Here is a tiny trained network, its code and every weight. The questions are about switching its units off for an input and a class, where a switched-off unit gives its printed mean instead of its output.

import numpy as np


def w(rows, s, z=0):
    codes = np.array(rows[::2]) - 128.0
    scale = np.full(codes.shape[1], s)
    scale[-1] = z or s
    return codes * scale


def f(y):
    return np.maximum(y, 0)


def log_softmax(a):
    a = a - a.max(-1, keepdims=True)
    return a - np.log(np.exp(a).sum(-1, keepdims=True))


def net(x, mask):
    res = np.array(x, float).reshape(1, 3) / 4 @ E
    y = f(res @ A[0][:, :-1].T + A[0][:, -1])
    res = res + np.where(mask, y, B[0][:, -1]) @ B[0][:, :-1]
    return log_softmax(res[-1] @ U[:, :-1].T + U[:, -1])


A, B = {}, {}
E = w([
[79,230,187,191,181,145,135,205,164,58,128],'x0',
[152,140,228,137,46,29,24,110,101,169,138],'x1',
[197,199,113,83,95,208,131,129,97,100,254],'x2',
],0.015)
A[0] = w([
[152,167,27,69,140,196,174,156,83,75,127,140],'N0',
[126,206,151,201,214,184,141,174,153,69,205,125],'N1',
[180,189,179,110,87,98,96,118,71,123,179,63],'N2',
[143,125,94,65,152,153,190,111,144,141,184,152],'N3',
[58,226,227,201,138,66,146,197,150,91,86,145],'N4',
[135,2,190,99,74,98,97,152,94,150,59,165],'N5',
[133,53,109,94,131,66,92,42,115,219,140,178],'N6',
[117,33,96,165,216,144,142,168,104,96,38,179],'N7',
[47,191,131,199,185,172,195,224,136,68,169,109],'N8',
[137,20,138,159,101,82,143,75,106,165,111,144],'N9',
[177,197,168,124,93,125,74,84,100,124,223,69],'N10',
[178,51,64,64,70,126,154,16,103,195,104,254],'N11',
[83,93,189,239,69,64,110,115,130,181,77,131],'N12',
[118,136,167,143,130,75,106,121,105,154,35,130],'N13',
[140,174,116,115,168,177,201,112,61,95,162,117],'N14',
[158,161,188,105,75,113,60,148,112,142,135,107],'N15',
[200,85,52,76,91,186,200,37,65,170,155,177],'N16',
[72,121,64,116,193,138,217,100,149,143,30,202],'N17',
[82,75,68,155,217,111,173,122,171,141,85,194],'N18',
],0.0093,0.0098)
B[0] = w([
[180,114,83,166,100,146,93,68,90,170,220,205],'N0',
[165,202,99,182,129,117,71,179,78,80,151,218],'N1',
[108,95,207,96,171,83,174,185,122,90,69,187],'N2',
[167,138,138,111,67,147,90,80,128,175,165,183],'N3',
[119,164,125,87,210,190,105,123,230,49,157,231],'N4',
[84,109,67,160,88,144,119,162,83,130,136,201],'N5',
[82,148,98,143,78,87,141,170,58,141,146,214],'N6',
[146,150,228,99,137,94,172,199,142,126,38,210],'N7',
[135,173,114,175,167,93,92,184,86,105,149,225],'N8',
[111,136,63,174,101,59,134,183,77,120,164,191],'N9',
[164,81,217,98,153,79,184,227,123,84,30,199],'N10',
[105,117,145,161,2,123,137,151,3,231,127,252],'N11',
[47,178,28,121,97,168,129,51,135,96,169,201],'N12',
[68,168,60,164,130,222,114,73,173,108,217,179],'N13',
[173,174,86,191,150,127,101,91,121,139,140,181],'N14',
[78,135,133,118,123,146,155,147,137,70,71,186],'N15',
[135,101,194,103,57,156,116,110,101,239,174,234],'N16',
[132,87,220,150,152,121,161,155,147,165,86,224],'N17',
[140,55,186,100,159,63,138,184,146,138,86,213],'N18',
],0.0099,0.027)
U = w([
[114,33,206,67,108,101,196,180,95,151,38,171],'0',
[123,190,32,200,119,133,93,154,79,110,154,126],'1',
[164,146,219,106,198,118,132,195,183,44,38,155],'2',
[86,191,80,80,159,214,100,58,211,50,153,2],'3',
[161,127,147,97,98,207,88,11,125,200,175,170],'4',
],0.011,0.0022)

Each question gives the input, the list of numbers given to net, and the class t.
The units are the neurons (one row each of A and B). Each row of codes is followed by its name. A weight is (code - 128) times the scale printed after its matrix; where a second scale follows, it is the last column's (A, B and U).
mask holds one flag per neuron, in row order. A switched-off neuron (its flag False) gives its mean, the last column of its row in B, instead of its output. The means were averaged over made-up inputs and are rounded, as every weight is.
A unit's drop is (log p(t) with every unit on - log p(t) with that unit switched off) / (log p(t) with every unit on - log p(t) with every unit switched off).
The circuit of an input: a set's keep is (log p(t) with only the set's units on - log p(t) with every unit switched off) / (log p(t) with every unit on - log p(t) with every unit switched off). Starting from the 12 units with the biggest drops (on a tie, the unit counted first), units are removed one at a time, each time the one whose removal leaves the highest keep (on an exact tie, the one counted first), for as long as the keep stays at least 0.8.
circuit, biggest first: the units of the circuit, biggest drop first
unit that matters most: the unit with the biggest drop
top k neurons: the k neurons with the biggest drops, biggest first
drop of u: that unit's drop, to one decimal
input [2,1,-3], class 3: unit that matters most	N10
input [-6,-3,1], class 4: circuit, biggest first	N10; N16
input [7,-2,0], class 2: top 2 neurons	N11; N4
input [-1,-4,0], class 0: top 3 neurons	N12; N13; N4
input [7,7,1], class 2: top 2 neurons	N10; N2
input [0,1,8], class 0: top 3 neurons	N10; N2; N4
input [2,1,6], class 2: top 2 neurons	N10; N11
input [-5,1,-3], class 1: top 2 neurons	N10; N9
input [5,-1,0], class 2: top 2 neurons	N11; N12
input [1,8,-3], class 3: drop of N11	0.1
input [-5,2,7], class 0: drop of N10	0.5
input [8,2,-3], class 3: drop of N4	0.2
